In the rows, zero is written as 128.
Here are made-up things, facts about them, and rows of numbers that follow some of those facts. Name the thing behind each unnamed row.

How the things are related:
Φ: uses; δ: is of sort; μ: refers to
Z_939 {Φ=Z_805, δ=b}
Z_449 {δ=a, μ=Z_767}
Z_854 {Φ=Z_904, δ=a, μ=Z_833}
Z_425 {Φ=Z_257, δ=b}
Z_21 {Φ=Z_532, δ=a, μ=Z_348}
Z_639 {δ=a}
Z_102 {Φ=Z_191, δ=b}
Z_624 {Φ=Z_161, δ=a, μ=Z_888}
Z_443 {δ=a, μ=Z_783}
Z_873 {Φ=Z_237, δ=a, μ=Z_624}
Z_723 {δ=b}
Z_804 {Φ=Z_538, δ=a}
Z_297 {δ=b}
Z_51 {Φ=Z_3, δ=b, μ=Z_712}
Z_532 {Φ=Z_106, δ=b, μ=Z_828}
Z_548 {δ=b, μ=Z_645}
Z_352 {Φ=Z_546, δ=a}
Z_726 {Φ=Z_789, δ=b}
Z_927 {δ=b, μ=Z_936}
Z_673 {Φ=Z_988, δ=a, μ=Z_262}
Z_767 {Φ=Z_352, δ=b, μ=Z_253}
Z_365 {δ=b, μ=Z_818}
Z_90 {δ=b, μ=Z_629}
Z_111 {Φ=Z_526, δ=a, μ=Z_288}
Z_629 {Φ=Z_56, δ=a, μ=Z_101}
Z_775 {Φ=Z_101, δ=a, μ=Z_326}
Z_818 {Φ=Z_107, δ=a, μ=Z_755}
Z_198 {Φ=Z_854, δ=a, μ=Z_963}
Z_613 {Φ=Z_927, δ=a}
Z_805 {Φ=Z_464, δ=b, μ=Z_926}
Z_417 {Φ=Z_381, δ=a}
Z_348 {Φ=Z_297, δ=a, μ=Z_93}
Z_423 {Φ=Z_750, δ=b, μ=Z_951}
Z_840 {Φ=Z_358, δ=a, μ=Z_700}
Z_49 {δ=a, μ=Z_625}
Z_526 {δ=b, μ=Z_849}
Z_485 {δ=a, μ=Z_276}
Z_375 {Φ=Z_784, δ=a, μ=Z_370}
Z_842 {Φ=Z_936, δ=a, μ=Z_218}
Z_951 {Φ=Z_90, δ=a, μ=Z_315}
Z_246 {δ=b, μ=Z_723}
Z_913 {Φ=Z_288, δ=a, μ=Z_960}
Z_346 {Φ=Z_13, δ=b}
Z_257 {δ=b, μ=Z_294}
Z_62 {Φ=Z_775, δ=b}
Z_276 {Φ=Z_423, δ=a, μ=Z_112}
Z_735 {Φ=Z_348, δ=a, μ=Z_657}
Z_838 {Φ=Z_218, δ=a, μ=Z_966}
Z_566 {δ=b, μ=Z_494}
Z_208 {Φ=Z_828, δ=b, μ=Z_726}
Z_878 {δ=b, μ=Z_639}
Z_245 {Φ=Z_21, δ=a}
Z_981 {Φ=Z_613, δ=a, μ=Z_842}
Z_784 {Φ=Z_111, δ=b, μ=Z_237}
Z_666 {δ=a}
Z_957 {δ=a, μ=Z_443}
Z_507 {Φ=Z_878, δ=b}
Z_141 {δ=b, μ=Z_708}
Z_966 {Φ=Z_849, δ=b, μ=Z_805}
Z_857 {δ=b, μ=Z_11}
Z_971 {Φ=Z_941, δ=a}
Z_678 {Φ=Z_93, δ=a}
Z_602 {δ=b, μ=Z_59}
Z_833 {Φ=Z_141, δ=b}
Z_655 {δ=b, μ=Z_333}
Z_700 {δ=b}
Z_13 {Φ=Z_602, δ=b, μ=Z_84}
Z_551 {Φ=Z_323, δ=b, μ=Z_813}
Z_625 {Φ=Z_873, δ=a}
Z_931 {δ=a}
Z_64 {Φ=Z_432, δ=b}
Z_112 {Φ=Z_545, δ=a}
Z_11 {δ=b, μ=Z_21}
Z_237 {Φ=Z_833, δ=b}
Z_545 {δ=b, μ=Z_526}
Z_884 {Φ=Z_410, δ=a, μ=Z_141}
Z_426 {Φ=Z_126, δ=b}
Z_755 {δ=b, μ=Z_931}
Z_107 {Φ=Z_723, δ=a, μ=Z_613}
Z_911 {δ=a, μ=Z_873}
Z_3 {Φ=Z_911, δ=a, μ=Z_82}
Z_926 {δ=a, μ=Z_503}
Z_381 {δ=a, μ=Z_991}
Z_988 {δ=a}
Z_316 {Φ=Z_678, δ=b}
Z_326 {δ=b, μ=Z_612}
Z_277 {Φ=Z_804, δ=a}
Z_84 {δ=b, μ=Z_368}
Z_333 {Φ=Z_485, δ=b, μ=Z_358}
Z_941 {Φ=Z_629, δ=a, μ=Z_884}
Z_503 {δ=a}
Z_614 {Φ=Z_102, δ=b}
Z_936 {Φ=Z_345, δ=a, μ=Z_64}
Z_774 {δ=b, μ=Z_840}
Z_161 {Φ=Z_913, δ=a}
Z_101 {δ=a, μ=Z_751}
Z_410 {Φ=Z_735, δ=a, μ=Z_449}
Z_964 {Φ=Z_49, δ=b, μ=Z_911}
Z_538 {Φ=Z_548, δ=a}
Z_527 {δ=a}
Z_202 {Φ=Z_991, δ=b}
Z_645 {δ=a}
Z_502 {Φ=Z_315, δ=b}
Z_335 {δ=a}
Z_712 {Φ=Z_645, δ=a}
Z_345 {δ=a}
Z_93 {δ=a}
Z_789 {δ=b}
Z_370 {Φ=Z_62, δ=b, μ=Z_352}
Z_813 {Φ=Z_208, δ=a}
Z_315 {δ=b, μ=Z_429}
Z_612 {Φ=Z_335, δ=a, μ=Z_878}
Z_783 {δ=a, μ=Z_316}
Z_570 {Φ=Z_316, δ=a, μ=Z_365}
Z_708 {δ=b}
Z_288 {δ=a}
Z_888 {δ=a}
Z_904 {Φ=Z_64, δ=b, μ=Z_381}
Z_849 {Φ=Z_939, δ=a, μ=Z_739}
Z_429 {Φ=Z_365, δ=b}
Z_851 {Φ=Z_429, δ=b, μ=Z_545}
Z_253 {Φ=Z_198, δ=b, μ=Z_374}
Z_494 {Φ=Z_774, δ=a, μ=Z_161}
Z_828 {Φ=Z_960, δ=b, μ=Z_546}
Z_59 {δ=a}
Z_374 {δ=a, μ=Z_566}
Z_294 {Φ=Z_931, δ=a, μ=Z_775}
Z_406 {δ=a, μ=Z_939}
Z_218 {δ=a}
Z_358 {Φ=Z_202, δ=b, μ=Z_532}
Z_368 {Φ=Z_417, δ=b}
Z_432 {Φ=Z_842, δ=b}
Z_262 {Φ=Z_375, δ=b, μ=Z_345}
Z_657 {Φ=Z_857, δ=a, μ=Z_941}
Z_464 {Φ=Z_840, δ=b, μ=Z_107}
Z_191 {Φ=Z_751, δ=a}
Z_106 {δ=a, μ=Z_957}
Z_960 {δ=b, μ=Z_56}
Z_235 {Φ=Z_708, δ=a, μ=Z_551}
Z_546 {Φ=Z_570, δ=b, μ=Z_406}
Z_490 {δ=b, μ=Z_111}
Z_739 {Φ=Z_966, δ=a}
Z_751 {Φ=Z_11, δ=a}
Z_963 {Φ=Z_406, δ=b, μ=Z_235}
Z_56 {Φ=Z_277, δ=b}
Z_750 {Φ=Z_527, δ=a, μ=Z_208}
Z_991 {Φ=Z_59, δ=b, μ=Z_198}
Z_82 {Φ=Z_981, δ=b, μ=Z_570}
Z_126 {Φ=Z_755, δ=a}
Z_323 {Φ=Z_245, δ=a, μ=Z_666}

Known rows:
[ 81 123 140 127 134 113 170 141 104 105 122 144 111  84 104 136 166 176
 106 136 130  95 108 181 123  83  86 135] : Z_884
[ 83 134 136 116 143  90 112 126 110 106 116 129  88  78 135 143 161 180
 102 112 141  93  91 180 132  83  87 136] : Z_673
[ 82 138 133 117 110 121 174 132 101  94 122 136 115  85 114 115 146 178
 101 129 124  95  95 184 143  87  97 124] : Z_783
[ 88 137 132  94 124 111 107 132 114  88 116 117  87  89 112 103 154 182
 106 119 128  94  92 184 136  79  91 122] : Z_375
[ 80 140 133 118 108 121 172 127 106  96 124 144 112  85 114 115 147 179
 103 134 125  91  93 187 146  87  92 127] : Z_926
[153  80 105 149 147  56 105 188 168 155 149 136  86 160 139 118 115 106
 116  95 112 175 143 115 105 148 160 139] : Z_851
[140 132  75 147 130  55 157 186 133 144 157 174 113 161 117  99  90 107
 135  93 107 174 123 127 111 158 161 111] : Z_960
[ 77 137 136  97 136  99 180 130 106 156 114 120  92  96 166  85 145 186
 160 111 101  96  86 157 115  82  93 113] : Z_374
[ 94 133 140 105 119 121 177 131 105  91 122 131 100  89 107 114 146 188
 106 132 121  93  93 186 171  89 106 133] : Z_107
[ 78 135 132 111 109 121 171 129 107  95 123 134 106  89 109 113 147 177
 106 128 127  94  98 183 137  86  93 120] : Z_936
[153  80 110 132 148  52  97 159 170 147 128 135  89 164 144 117 114 108
 137 122 115 177 123 116 127 163 160 131] : Z_51
[145  72 106 138 148  71 120 194 139 154 180 116 144 161 149 110  93 108
 145 152  94 155 134 114 106 166 161 139] : Z_532
[149  94  81 142 143  51 105 197 169 146 154 119  98 162 137 101  97 110
 124  92 103 171 152 119 106 149 163 134] : Z_423
[ 79 138 131 129  80 130 182 129 103  90 128 160 156  89 105 121 114 180
 113 132 115  96  97 189 144  94 104 106] : Z_93
[ 74 142 131 120  85 131 182 128 103 101 140 165 154  86 103 120 118 167
 108 131 123  88  91 189 155  97  98 105] : Z_59
[101 123 135 125 129 101 173 132 105 100 110 133  95  87 104 126 164 181
 105 142 125  96 101 188 161  82  97 138] : Z_971
[ 77 119 137 137 107 121 180 135 108 101 114 153 152  85  99 124 167 183
 129 155 123  96 121 187 136  89  93 126] : Z_625
[134 100 113 145 151  69 137 177 143 153 167 159 115 164 143 132  90 107
 132 111 108 172 113 117 115 164 156 127] : Z_202
[ 84 137 134 117 108 117 171 133 109  93 113 143 105  85 108 117 154 186
 104 123 124  97  96 190 141  88  93 120] : Z_678
[136  75 125 155 153  54 133 178 153 158 165 162 127 160 146 153 101 101
 129 117 107 176 147 114 106 164 157 137] : Z_614
[ 99 136 135 115 110 114 176 126 106  90 119 136 100  87 111 117 147 179
 106 115 118  92  95 189 162  87 102 135] : Z_804

Rows to name:
No name comes twice in this set of rows, the named rows included.
[144 123  72 105 132  93 101 143 172 132 126 122  86 164 142  88  87 103
 156 139 105 176  99 115 150 166 157  72] => Z_774
[123  68 135 150 152  46 159 146 170 158 125 160 110 162 167  89 101 109
 178 117  90 162 107 113 111 158 122 133] => Z_253
[147 107  96 148 143  50 158 190 133 147 146 171 105 165 121 106  98 104
 136 101 109 171 141 125 117 166 161 127] => Z_208
[105 121 139 129 119  97 163 143 106  95 115 126 123  84 101 110 166 187
 114 138 126  91 124 189 120  83  93 134] => Z_276
[146  66 122 156 142  59 179 167 146 157 130 172 144 163 121 132 114 102
 157 146 106 178 153 118 120 163 156 128] => Z_726
[ 80 135 136 146  96 120 180 129 103 104 138 161 161  82 112 143 140 182
 106 134 120  97 103 187 118  88  87 130] => Z_751
[ 86 127 133  76 131 130 184 133 105 158 129  99 106  86 169  85 138 184
 151 147 118  96  84 172 108  84 133 113] => Z_161
[ 74 125 145 137 125 125 183 129 103 109 120 163 139  83  96 151 161 177
 116 156 127  96 101 182 157  90  88 131] => Z_739
[140  97  89 150 154  50 103 138 165 153 125 157  81 159 160 141 112 103
 111  94 123 175 130 114 103 146 158 140] => Z_964
[ 76 141 124 121  90 123 166 126 107  96 148 140 124  85 132 129 109 179
  97  98 120  93  87 187 131  88  98 130] => Z_988
[ 93 139 127  90 110 120 101 155 112  93 153 105  87  85 114 100 119 176
  98 100 123  92  89 180 120  84  89 130] => Z_106
[ 80 140 104 115  90 126 175 197 109  81 170 179 137 135  81 163 168 187
  95 162 164 119 167 192 184  85 106 130] => Z_813
[151  70 128 154 146  64 133 173 163 152 165 136 118 160 154 148 102 108
 125 126 100 175 137 112 114 164 160 140] => Z_426

Now the same things, written a new way:
Named rows:
[109 151 122 105 162 120 186  73  98 159  89 153 140  91 117 128 145 107
 119 152 166  68 118 138 147 138 160 114 170 112 141  86 102 144 139] : Z_417
[ 88 117 120  84 138 152 136 101  92 114 156 102 149  73 152 131 113 105
 116 101 153  78 105 124 125 142 140 118 182  94 103 100 118 110 149] : Z_490
[ 75 112 124  85 129 141 146 122  92 130 158 115 129  76 140 150 123 122
 122 109 151  70 117 126 113 140 158 133 166 118 106  83 122 112 149] : Z_297
[ 88 122 124  88 145 164 135  84  92 120 154 103 146  69 165 139 109 144
 105  86 145  86 104 123 122 151 137 122 182 100 104  92 110 106 147] : Z_257
[ 59 113 140 118 144 139 159  98  84 140 162 124 126  55 175 173 130 196
 104  97 134  71 138 152 116 128 178 166 170 172  83  73 109  94 146] : Z_700
[ 90 117 138 142 162 113 186  75  68 163  83 161 185  90 154 118 170 144
 135 169 172  74 121 171 130 113 173 147 178 180 126 103  85 142 147] : Z_666
[126 177 114  89 156 119 185  76 120 150  95 138 101  87  90 126 129  56
 126 149 167  67 111 119 184 152 149  90 179  70 140  87 117 157 137] : Z_673
[ 77 114 131  99 130 145 147 113  92 136 161 113 115  67 150 154 120 140
 124 106 144  76 115 130 123 143 159 139 173 137  97  80 119 115 148] : Z_11
[ 53  84 119  88 128 116 155 144  71 129 160 126 168  84 138 146 149 117
 123 122 158  60 135 139  88 130 183 143 159 135 118  87 130 100 146] : Z_56
[108 149 123 105 161 117 185  68 102 154  89 155 135  91 109 126 146 109
 120 153 165  61 119 136 137 140 156 111 169 115 137  88 100 141 144] : Z_406
[107 154 120 107 165 114 187  70  97 152  91 150 148  88 119 128 149 101
 118 153 166  63 125 142 153 133 164 112 174 111 136  92 104 140 139] : Z_884
[107 154 121 106 164 113 186  70  99 152  91 151 147  89 118 129 147 102
 117 155 168  64 124 143 152 133 163 115 174 109 137  92 103 140 139] : Z_657
[ 71 129 122  84 131 139 144 126  94 124 160 116 131  85 150 143 130 116
 115 114 144  61 105 134 129 129 151 145 152 108  75  85 116 119 148] : Z_432
[110 152 123 103 161 121 185  72  99 159  86 154 137  94 111 129 145 113
 121 154 165  67 115 135 140 141 157 113 167 116 139  86 100 146 140] : Z_988
[ 91 116 125  92 130 155 136 102  96 120 158 101 122  67 145 132 112 105
 130 104 151  81 100 122 130 148 139 117 184 106  99  95 120 120 151] : Z_602
[107 158 124 110 176 124 186  53  96 156  89 153 162  84 138 135 145 140
 101 139 161  70 125 144 148 132 159 122 176 115 136  88  93 132 137] : Z_612
[ 93 147 109  67 137 136 145  94 125 107 163 104  81  60 109 156 102  90
  99  92 143  51 126 106 129 156 140  99 174  64 101  76 134  99 146] : Z_246
[ 70 122 130  84 122 132 156 138 104 109 149 125 132  89 122 156 116  88
 113 102 167  65 137 129 100 121 137 129 173 101 113 108 129  89 148] : Z_991
[ 74 115 122  86 131 138 150 123  90 129 160 114 134  75 143 149 123 117
 120 109 149  70 120 129 122 138 163 135 168 117 102  85 125 110 146] : Z_62
[ 70 122 119  66 131 152 153 144  83 148 156 117 158  95 158 159 120 126
 115 100 151  89 113 122 124 140 165 141 156 103 120  79 127 121 138] : Z_566
[104 164 115  85 165 131 192  95  89 176  88 154 171 110 129 139 141 113
 113 143 166  85 114 132 161 140 168 125 159  95 156  85 106 157 130] : Z_494

Rows to name:
No name comes twice in this set of rows, the named rows included.
[ 71 118 124  93 144 144 146 100  87 128 159 115 149  69 164 155 121 154
 102  96 144  74 122 134 115 136 158 140 171 121 100  85 115  98 144] => Z_326
[ 88 102 120  91 118 144 136 138  82 118 161  96 149  79 145 113 124  52
 154 126 166  85  94 128 147 136 146 120 189 101 104 113 128 137 153] => Z_964
[ 54 137 116  81 139 117 154 120  97 116 164 133 133  80 129 163 141 138
  87 113 138  36 136 141  87 121 166 151 139 119  73  72 116  85 151] => Z_64
[ 92 116 130  97 128 161 135 104  93 126 156  99 123  68 159 133 111 112
 136 104 151  90  95 126 140 148 140 124 188 116  99  95 118 128 152] => Z_90
[ 90 151 121  88 159 117 201 108  86 186  89 167 162 112 120 151 153 129
 112 152 165  73 128 139 138 131 183 136 143 124 154  73 105 150 130] => Z_161
[ 91 146 127 113 162 109 198  93  83 174  88 163 161  96 129 142 157 130
 119 158 166  70 130 152 145 124 185 141 161 143 137  83 100 146 135] => Z_112
[122 167 115  81 166 150 180  78  95 169  86 141 169 111 133 126 129 100
 116 135 167  96  96 120 169 153 146 107 170  74 161  93 101 163 131] => Z_410
[ 83 138 108  36 136 172 147 154  83 155 157 104 185 112 168 151 103 104
 113  85 154 113  95 105 149 153 154 131 154  54 143  85 128 140 129] => Z_851
[109 145 133 121 157 127 183  71  96 163  88 150 131  87 125 125 146 120
 133 157 166  74 108 142 153 139 158 120 176 138 132  90  96 153 143] => Z_101
[ 74 116 126  91 141 147 146  99  89 130 156 116 145  71 162 152 121 159
 104  96 146  76 119 132 106 140 155 140 169 124 102  82 113  99 148] => Z_878

The same things again, as new rows of numbers:
Known rows:
[166  95  98 149 101 100  85  99 119 103 118 114 159 120 125 116 118 123
 155 129  99 190 152 128 167  59] : Z_545
[ 85 174 156 101 164 152 164 152 127 139 129 144 106 144 133 140 129 137
 102 128 151  81 120 127  77 193] : Z_712
[137  96 146 108 170 179 166 178  99 109 118 143  79  95  29  97 172 126
 102 208 176  83  86 143 129 103] : Z_612
[144 111 135 140 121 166 146 129 136 140 152 121 117  99 105 130 128 114
  85 144 181  78 101 127 114 144] : Z_443
[132 103 132 141 148 152 153 153 144 116 146 126 118 110  80 118 128  96
 101 151 177  73 104 141 108 183] : Z_884
[145 138 154 127 142 173 135 124 139 127 160  98  98 110  96 142 127  95
  90 146 171  69 117 131 125 157] : Z_673
[103 143 123 118 148  75 120 120 114 104 111 142 145 161 155 130 125 148
 175 114  71 181 169 116 126 104] : Z_237
[143  92 103 149 114  97  96 117 131 104 134 113 144 135 110 116 133 118
 175 121  92 179 153 140 172  94] : Z_805
[120 114 103 193 121  94  44 151 125  96 129 133 145 136 114 200  93 130
 139 109  85 189 116 144 209 112] : Z_358
[128 104 103 157 114  98  85 126 138 108 127 118 139 135 119 135 122 126
 174 113  91 180 139 148 178 105] : Z_655
[103 130 144 125 138 169 165 118 136 127 145 163  57  81  41 123 194 127
 111 194 182  67 107 137 113  73] : Z_775
[126 109 104 121 103 118  96 110 126 134 102 127  95 116 100 114 174 142
 202 151 107 180 136 142 180  15] : Z_878
[140 118 143 149 121 172 152 123 142 150 163 110 135 118 123 126 135 126
  99 138 187  78  92 129 114 149] : Z_3
[143 100 102 140 114 104 105 113 130  98 137 131 143 137 135 118 132 102
 170  97  87 186 144 153 177  99] : Z_904
[167 129 122 102  96 187 145  91 154 144 142 133 107  69 160 142 129  72
  66 115 171  94  98 149 108 115] : Z_381
[118 138 109 128 134  74 136 116 111 119  89 133 168 140 164 127 112 165
 158 118  49 192 147 114 115  77] : Z_789
[133 119 148 131 139 174 142 137 144 132 155 119 104 122  91 128 137 104
  99 139 188  70 111 135 119 177] : Z_657
[134 102  97 112 129 119  99 119 142  84 139 147 115 144 150 116 136  39
 187  82  88 179 167 182 179 142] : Z_551
[110 161 167  98 173 152 167 142 105 118 135 144 115 142 126 140 121 133
  79 144 142  86 127 112  73 178] : Z_625
[126 105  84 151  90  88  88 107 147 135 117 138 139 120 140 115 134 124
 182 110 105 179 148 140 168  88] : Z_857
[105 164 156  90 154 157 138 130 112 144 102 129 103 137 153 150 114 134
  83 148 167  83 136 100  80 149] : Z_126

Rows to name:
No name comes twice in this set of rows, the named rows included.
[136 106 114 182 147 108 112  94 155 104 182  55 173 172 124 122 130 114
 224 119 114 165 156 131 152 115] => Z_82
[157  89  89 160 108  80 124 122 123 117 111 124 177 108 119 105 115 131
 158 117  82 196 131 140 149  74] => Z_960
[131 119 120 140 129 113 106 131 135  97 151 101 135 153 110 111 143 123
 192 104  72 169 141 159 186 125] => Z_51
[128 109 117 133  97 150 123 113 145 154 124 164 113 101 125 127 132 102
  84 142 212  77 116 116  99 141] => Z_106
[120 117  91 152  82 101 124 124 162 164 116 106 137 113 145 116 143 151
 197  97  85 176 116 164 177  91] => Z_315
[133 138 130 154 103 147 183 123 155 166 137 113 131  68 115 144 126 144
  71 130 154  88  80 128  94 118] => Z_49
[177 104  94 105 112 130 127  97 141  81 137 136 134 113 175 112 129  40
 159  73  65 195 140 186 174  91] => Z_991
[123 112 101 152 105  96 106 117 146 122 133 127 133 143 127 118 148 125
 191 103  88 176 146 150 179 109] => Z_784
[181 130 150 116  55 123 113 126 149 166 150 114 103  94  68  78 122 160
  36 111 136  52 159 107 124 197] => Z_374
[106 157 144 103 131 134 167 130 117 165 102 151 133 115 160 142 116 158
  75 144 157  93 108  99  64 135] => Z_93
[100 157 132 131 166  75 151 126 112  86 139 130 146 166 132 136 128 156
 183 111  35 182 157 139 128 123] => Z_425
[164 127 145 122  85 143 128 124 146 157 151 117 112  95  83  93 128 142
  58 124 152  60 133 117 117 180] => Z_449
[108 148 126 121 153  91 104 130 100 102 106 134 146 169 159 141 116 155
 165 115  66 196 160 121 143 101] => Z_939
[180 137 100  84 134 170 139 125 161 110 105  50  97 107 180 132 112  35
 184  63  40 187 136 221 195 106] => Z_963
[132 154 170  97 190 156 186 158  95 108 125 131 135 128 135 132 111 126
  65 141 122  96 109 118  73 167] => Z_813

